Below is a small trained network, with its code and all its weights. Each question gives an input and a target symbol and asks what happens when units are switched off, that is, made to give their printed mean instead of their output.

import numpy as np


def w(rows, s, z=0):
    codes = np.array(rows[::2]) - 128.0
    scale = np.full(codes.shape[1], s)
    scale[-1] = z or s
    return codes * scale


def norm(h):
    return h / np.sqrt((h * h).mean(-1, keepdims=True) + 1e-5)


def f(y):
    return y / 2 * (1 + np.tanh(0.7978845608 * (y + 0.044715 * y**3)))


def softmax(a):
    e = np.exp(a - a.max(-1, keepdims=True))
    return e / e.sum(-1, keepdims=True)


def log_softmax(a):
    a = a - a.max(-1, keepdims=True)
    return a - np.log(np.exp(a).sum(-1, keepdims=True))


def net(x, mask):
    ids = ['ΛΩαγδεζηθμξσ'.index(c) for c in x.split()]
    T = len(ids)
    res = E[ids] + P[:T]
    q, k, v = (norm(res) @ M[0].T for M in (Q, K, V))
    z = softmax(np.where(np.tri(T) > 0, q @ k.T / 2**0.5, -1e9)) @ v
    res = res + np.where(mask[0], z, O[0][:, -1]) @ O[0][:, :-1]
    y = f(norm(res) @ A[0][:, :-1].T + A[0][:, -1])
    res = res + np.where(mask[1:17], y, B[0][:, -1]) @ B[0][:, :-1]
    return log_softmax(norm(res)[-1] @ U[:, :-1].T + U[:, -1])


Q, K, V, O, A, B = {}, {}, {}, {}, {}, {}
E = w([
[80,106,107,150,132],'Λ',
[74,102,107,150,134],'Ω',
[54,93,125,147,128],'α',
[170,180,132,36,254],'γ',
[74,104,103,149,133],'δ',
[67,114,103,151,127],'ε',
[66,106,193,129,104],'ζ',
[94,120,193,153,168],'η',
[151,62,71,103,132],'θ',
[148,60,175,98,140],'μ',
[107,127,91,87,69],'ξ',
[102,192,150,123,101],'σ',
],0.004)
P = w([
[104,101,144,221,87],'0',
[95,107,136,179,95],'1',
[92,114,148,152,102],'2',
[77,123,127,123,123],'3',
[64,130,128,96,146],'4',
[71,133,126,63,166],'5',
[55,139,125,36,179],'6',
[48,153,115,3,188],'7',
],0.0024)
Q[0] = w([
[155,161,97,137,115],'head 1',
[6,124,116,64,135],'head 1',
],0.015)
K[0] = w([
[68,66,179,222,150],'head 1',
[144,178,134,2,197],'head 1',
],0.0064)
V[0] = w([
[124,140,41,53,39],'head 1',
[198,3,102,129,154],'head 1',
],0.0043)
O[0] = w([
[121,21,141,253,35,70],'head 1',
[9,84,192,101,217,9],'head 1',
],0.0049,0.0016)
A[0] = w([
[125,134,98,147,118,38],'neuron 1',
[135,195,106,81,154,127],'neuron 2',
[104,198,106,135,154,33],'neuron 3',
[188,170,143,133,178,86],'neuron 4',
[190,194,131,151,88,3],'neuron 5',
[116,94,76,152,150,80],'neuron 6',
[151,99,163,169,102,137],'neuron 7',
[132,142,129,137,118,91],'neuron 8',
[171,101,90,68,126,70],'neuron 9',
[138,134,134,139,132,19],'neuron 10',
[253,104,114,132,107,175],'neuron 11',
[161,103,194,98,108,228],'neuron 12',
[127,127,130,129,128,148],'neuron 13',
[95,112,137,162,160,185],'neuron 14',
[115,161,130,118,111,162],'neuron 15',
[139,142,112,154,119,37],'neuron 16',
],0.0083,0.0017)
B[0] = w([
[115,159,135,97,117,122],'neuron 1',
[184,88,64,150,142,253],'neuron 2',
[161,73,111,70,115,189],'neuron 3',
[129,95,37,215,66,139],'neuron 4',
[154,77,255,121,168,155],'neuron 5',
[161,206,186,127,119,154],'neuron 6',
[126,71,75,91,100,129],'neuron 7',
[120,124,123,104,144,118],'neuron 8',
[152,113,193,233,161,131],'neuron 9',
[77,100,133,116,145,93],'neuron 10',
[210,91,244,72,123,161],'neuron 11',
[141,159,70,76,94,142],'neuron 12',
[132,126,128,130,126,134],'neuron 13',
[209,113,145,165,129,187],'neuron 14',
[167,142,122,98,144,179],'neuron 15',
[94,132,136,85,135,108],'neuron 16',
],0.0045,0.0029)
U = w([
[146,156,148,170,144,3],'Λ',
[146,159,161,167,146,17],'Ω',
[116,156,162,170,138,33],'α',
[150,109,127,159,181,48],'γ',
[129,193,151,187,138,75],'δ',
[86,243,115,184,85,159],'ε',
[96,217,114,15,88,114],'ζ',
[211,133,17,130,154,202],'η',
[42,38,178,187,177,164],'θ',
[53,98,168,39,234,120],'μ',
[94,31,81,175,2,143],'ξ',
[238,86,222,97,82,243],'σ',
],0.0069,0.0027)

Each question gives the input, a string of symbols that net reads in full, and the target symbol t.
The units are the heads (2 rows each of Q, K, V and O) and the neurons (one row each of A and B). Each row of codes is followed by its name. A weight is (code - 128) times the scale printed after its matrix; where a second scale follows, it is the last column's (O, A, B and U).
mask holds one flag per unit, heads first, then neurons. A switched-off unit (its flag False) gives its mean, the last column of its rows in O or B, instead of its output. The means were averaged over made-up inputs and are rounded, as every weight is.
A unit's drop is (log p(t) with every unit on - log p(t) with that unit switched off) / (log p(t) with every unit on - log p(t) with every unit switched off).
The circuit of an input: a set's keep is (log p(t) with only the set's units on - log p(t) with every unit switched off) / (log p(t) with every unit on - log p(t) with every unit switched off). Starting from the 12 units with the biggest drops (on a tie, the unit counted first), units are removed one at a time, each time the one whose removal leaves the highest keep (on an exact tie, the one counted first), for as long as the keep stays at least 0.8.
units of the circuit, in order: the units of the circuit, biggest drop first
top k neurons: the k neurons with the biggest drops, biggest first
drop of u: that unit's drop, to one decimal
input ζ ζ ε η, target η: units of the circuit, in order	[head 1; neuron 4]
input Ω σ Λ θ ε Ω, target θ: units of the circuit, in order	[head 1]
input Λ ξ η ε σ, target σ: units of the circuit, in order	[head 1; neuron 5]
input Λ η μ ε ε ε σ α, target σ: units of the circuit, in order	[head 1; neuron 11]
input α ε Λ ζ σ ξ, target σ: units of the circuit, in order	[head 1; neuron 11]
input α δ ε ζ ε, target ζ: units of the circuit, in order	[neuron 2; neuron 6]
input ε ε α, target ε: top 2 neurons	[neuron 2; neuron 5]
input δ ζ ζ θ, target θ: top 2 neurons	[neuron 2; neuron 11]
input μ σ Λ ε, target σ: units of the circuit, in order	[head 1; neuron 5; neuron 11]
input ζ Ω σ δ, target σ: units of the circuit, in order	[head 1; neuron 11]
input μ ε η ε ε δ ε γ, target η: top 2 neurons	[neuron 4; neuron 2]
input η ξ ζ, target ξ: units of the circuit, in order	[head 1; neuron 7]
input η μ θ η η η ε α, target η: top 2 neurons	[neuron 2; neuron 5]
input η μ ε δ, target μ: units of the circuit, in order	[head 1]
input θ σ ε θ δ, target θ: drop of head 1	1.8
input α ε η ξ μ, target ξ: drop of head 1	1.1
input θ η η δ ξ ε, target ξ: drop of neuron 15	0.0
